Below is a small trained network, with its code and all its weights. Each question gives an input and a class and asks what happens when units are switched off, that is, made to give their printed mean instead of their output.

import numpy as np


def w(rows, s, z=0):
    codes = np.array(rows[::2]) - 128.0
    scale = np.full(codes.shape[1], s)
    scale[-1] = z or s
    return codes * scale


def f(y):
    return y / 2 * (1 + np.tanh(0.7978845608 * (y + 0.044715 * y**3)))


def log_softmax(a):
    a = a - a.max(-1, keepdims=True)
    return a - np.log(np.exp(a).sum(-1, keepdims=True))


def net(x, mask):
    res = np.array(x, float).reshape(1, 5) / 4 @ E
    y = f(res @ A[0][:, :-1].T + A[0][:, -1])
    res = res + np.where(mask, y, B[0][:, -1]) @ B[0][:, :-1]
    return log_softmax(res[-1] @ U[:, :-1].T + U[:, -1])


A, B = {}, {}
E = w([
[41,101,12,209,40,81,201,149],'x0',
[194,178,128,196,78,254,77,210],'x1',
[56,78,184,117,43,174,35,107],'x2',
[136,150,135,153,124,100,96,97],'x3',
[39,199,151,121,165,69,80,242],'x4',
],0.0079)
A[0] = w([
[62,178,129,130,137,67,73,249,137],'neuron 0',
[156,125,78,170,121,182,110,151,28],'neuron 1',
[90,116,19,223,96,131,171,126,4],'neuron 2',
[157,151,89,167,171,93,207,125,26],'neuron 3',
[77,66,13,234,76,102,165,140,64],'neuron 4',
[85,110,160,71,170,55,191,59,110],'neuron 5',
[193,64,136,140,127,132,123,92,77],'neuron 6',
[51,55,177,110,55,180,92,101,75],'neuron 7',
[221,195,88,181,195,99,225,151,39],'neuron 8',
[172,58,89,162,57,165,185,42,55],'neuron 9',
[78,80,125,110,9,133,102,121,144],'neuron 10',
[180,216,115,228,115,254,120,196,38],'neuron 11',
],0.0088,0.0036)
B[0] = w([
[159,202,56,226,201,188,234,31,231],'neuron 0',
[30,162,65,120,119,120,117,144,160],'neuron 1',
[178,66,167,121,153,184,97,116,209],'neuron 2',
[106,120,190,152,16,71,157,171,180],'neuron 3',
[222,78,141,71,212,174,67,150,245],'neuron 4',
[134,50,5,99,133,86,84,110,232],'neuron 5',
[89,203,115,138,189,181,197,60,173],'neuron 6',
[160,138,201,234,39,82,142,208,227],'neuron 7',
[211,158,200,189,2,71,146,159,225],'neuron 8',
[66,220,63,216,160,194,209,50,239],'neuron 9',
[188,147,128,129,65,79,103,172,216],'neuron 10',
[31,56,59,28,122,50,37,118,254],'neuron 11',
],0.0082,0.0091)
U = w([
[61,254,22,200,195,253,227,120,25],'0',
[36,60,11,62,121,73,93,141,43],'1',
[161,179,209,182,36,96,150,232,3],'2',
[231,128,154,41,232,220,49,151,238],'3',
],0.0077,0.0036)

Each question gives the input, the list of numbers given to net, and the class t.
The units are the neurons (one row each of A and B). Each row of codes is followed by its name. A weight is (code - 128) times the scale printed after its matrix; where a second scale follows, it is the last column's (A, B and U).
mask holds one flag per neuron, in row order. A switched-off neuron (its flag False) gives its mean, the last column of its row in B, instead of its output. The means were averaged over made-up inputs and are rounded, as every weight is.
A unit's drop is (log p(t) with every unit on - log p(t) with that unit switched off) / (log p(t) with every unit on - log p(t) with every unit switched off).
The circuit of an input: a set's keep is (log p(t) with only the set's units on - log p(t) with every unit switched off) / (log p(t) with every unit on - log p(t) with every unit switched off). Starting from all 12 units, units are removed one at a time, each time the one whose removal leaves the highest keep (on an exact tie, the one counted first), for as long as the keep stays at least 0.8.
circuit, biggest first: the units of the circuit, biggest drop first
unit that matters most: the unit with the biggest drop
k most important neurons: the k neurons with the biggest drops, biggest first
drop of u: that unit's drop, to one decimal
input [-5,-5,-7,6,-5], class 2: unit that matters most -> neuron 8
input [8,-5,3,-6,7], class 3: circuit, biggest first -> (neuron 4; neuron 2)
input [-1,5,-5,1,4], class 1: 4 most important neurons -> (neuron 11; neuron 9; neuron 7; neuron 6)
input [6,3,8,-2,3], class 2: 2 most important neurons -> (neuron 7; neuron 10)
input [3,0,3,-5,1], class 2: 3 most important neurons -> (neuron 11; neuron 5; neuron 10)
input [7,1,5,3,-3], class 3: 2 most important neurons -> (neuron 4; neuron 2)
input [-4,6,-6,7,5], class 1: 3 most important neurons -> (neuron 11; neuron 7; neuron 9)
input [1,-5,-6,0,1], class 2: 3 most important neurons -> (neuron 8; neuron 11; neuron 3)
input [5,-2,-3,1,3], class 3: 2 most important neurons -> (neuron 4; neuron 9)
input [-3,-6,4,-3,-7], class 0: 2 most important neurons -> (neuron 9; neuron 11)
input [0,-5,-6,0,-3], class 2: 2 most important neurons -> (neuron 8; neuron 11)
input [1,4,-4,-1,0], class 1: 3 most important neurons -> (neuron 11; neuron 7; neuron 10)
input [1,6,1,1,-5], class 1: 2 most important neurons -> (neuron 11; neuron 0)
input [-5,-8,-8,-5,0], class 1: unit that matters most -> neuron 5
input [6,-1,-4,3,4], class 3: 2 most important neurons -> (neuron 4; neuron 9)
input [7,-5,4,-4,4], class 3: circuit, biggest first -> (neuron 4; neuron 11)
input [-1,3,-4,8,8], class 0: drop of neuron 0 -> 2.7
input [-8,-1,-8,6,2], class 2: drop of neuron 8 -> 0.5
input [3,8,-6,-6,4], class 1: drop of neuron 11 -> 1.6
input [-4,-2,7,-4,-4], class 2: circuit, biggest first -> (neuron 7)
